Below is a small trained network, with its code and all its weights. Each question gives an input and a class and asks what happens when units are switched off, that is, made to give their printed mean instead of their output.

import numpy as np


def w(rows, s, z=0):
    codes = np.array(rows[::2]) - 128.0
    scale = np.full(codes.shape[1], s)
    scale[-1] = z or s
    return codes * scale


def norm(h):
    return h / np.sqrt((h * h).mean(-1, keepdims=True) + 1e-5)


def f(y):
    return y / 2 * (1 + np.tanh(0.7978845608 * (y + 0.044715 * y**3)))


def log_softmax(a):
    a = a - a.max(-1, keepdims=True)
    return a - np.log(np.exp(a).sum(-1, keepdims=True))


def net(x, mask):
    res = np.array(x, float).reshape(1, 3) / 4 @ E
    u = 0
    for l in range(3):
        y = f(norm(res) @ A[l][:, :-1].T + A[l][:, -1])
        res = res + np.where(mask[u : u + 6], y, B[l][:, -1]) @ B[l][:, :-1]
        u += 6
    return log_softmax(norm(res)[-1] @ U[:, :-1].T + U[:, -1])


A, B = {}, {}
E = w([
[251,48,76],'x0',
[255,212,189],'x1',
[148,219,51],'x2',
],0.0023)
A[0] = w([
[75,211,1,55],'0.n1',
[77,107,145,109],'0.n2',
[199,200,185,138],'0.n3',
[102,19,140,135],'0.n4',
[201,196,204,104],'0.n5',
[42,128,239,5],'0.n6',
],0.0064,0.0027)
B[0] = w([
[86,155,3,231],'0.n1',
[136,176,148,152],'0.n2',
[98,234,133,251],'0.n3',
[186,183,121,232],'0.n4',
[183,207,104,239],'0.n5',
[167,74,200,176],'0.n6',
],0.0057,0.0018)
A[1] = w([
[207,43,56,208],'1.n1',
[242,194,120,37],'1.n2',
[168,15,73,166],'1.n3',
[29,163,254,253],'1.n4',
[99,111,28,101],'1.n5',
[180,156,119,150],'1.n6',
],0.0054,0.002)
B[1] = w([
[3,130,204,235],'1.n1',
[112,162,194,229],'1.n2',
[38,192,227,193],'1.n3',
[209,52,96,252],'1.n4',
[16,74,65,184],'1.n5',
[60,114,187,187],'1.n6',
],0.0063,0.002)
A[2] = w([
[231,12,176,162],'2.n1',
[115,88,116,238],'2.n2',
[126,156,92,5],'2.n3',
[110,128,3,148],'2.n4',
[78,170,62,148],'2.n5',
[108,159,165,195],'2.n6',
],0.0066,0.002)
B[2] = w([
[204,46,58,251],'2.n1',
[191,99,188,192],'2.n2',
[130,190,87,91],'2.n3',
[153,120,97,231],'2.n4',
[183,97,110,223],'2.n5',
[100,1,136,224],'2.n6',
],0.0076,0.0019)
U = w([
[226,19,108,201],'0',
[164,201,36,22],'1',
[191,251,170,177],'2',
[39,86,216,224],'3',
[53,84,29,165],'4',
[187,136,180,3],'5',
],0.017,0.0029)

Each question gives the input, the list of numbers given to net, and the class t.
The units are the neurons (one row each of A and B). Each row of codes is followed by its name. A weight is (code - 128) times the scale printed after its matrix; where a second scale follows, it is the last column's (A, B and U).
mask holds one flag per neuron, layer by layer. A switched-off neuron (its flag False) gives its mean, the last column of its row in B, instead of its output. The means were averaged over made-up inputs and are rounded, as every weight is.
A unit's drop is (log p(t) with every unit on - log p(t) with that unit switched off) / (log p(t) with every unit on - log p(t) with every unit switched off).
The circuit of an input: a set's keep is (log p(t) with only the set's units on - log p(t) with every unit switched off) / (log p(t) with every unit on - log p(t) with every unit switched off). Starting from the 12 units with the biggest drops (on a tie, the unit counted first), units are removed one at a time, each time the one whose removal leaves the highest keep (on an exact tie, the one counted first), for as long as the keep stays at least 0.8.
units of the circuit, in order: the units of the circuit, biggest drop first
k most important neurons: the k neurons with the biggest drops, biggest first
k most important neurons of layer l: the k neurons of layer l with the biggest drops, biggest first
drop of u: that unit's drop, to one decimal
input [5,5,-7], class 5: units of the circuit, in order -> (1.n4; 1.n2)
input [7,-8,4], class 3: units of the circuit, in order -> (1.n1; 1.n3)
input [-8,1,7], class 1: units of the circuit, in order -> (1.n1; 1.n3)
input [-8,3,5], class 1: most important neuron -> (0.n1)
input [-6,4,6], class 1: 2 most important neurons -> (0.n1; 1.n3)
input [6,3,6], class 2: 3 most important neurons -> (0.n3; 0.n5; 0.n6)
input [1,6,-3], class 2: 2 most important neurons -> (0.n5; 0.n3)
input [3,1,5], class 4: 2 most important neurons of layer 0 -> (0.n4; 0.n2)
input [-6,0,4], class 1: 2 most important neurons -> (1.n1; 0.n1)
input [2,2,-5], class 5: 4 most important neurons -> (0.n1; 1.n5; 1.n3; 0.n4)
input [6,6,-4], class 2: 4 most important neurons -> (0.n3; 0.n5; 1.n4; 1.n5)
input [8,-8,2], class 3: 2 most important neurons -> (1.n3; 1.n1)
input [7,6,-6], class 5: 2 most important neurons -> (0.n1; 1.n5)
input [3,-6,-8], class 3: units of the circuit, in order -> (1.n3)
input [8,-6,4], class 3: units of the circuit, in order -> (1.n1; 1.n3)
input [0,-4,-7], class 0: 2 most important neurons -> (0.n1; 2.n1)
input [-8,-7,-5], class 0: drop of 1.n4 -> 0.2
input [4,-2,7], class 4: drop of 0.n1 -> 0.5
input [4,-1,6], class 4: drop of 0.n1 -> 0.5
input [8,-1,6], class 3: most important neuron -> (1.n1)
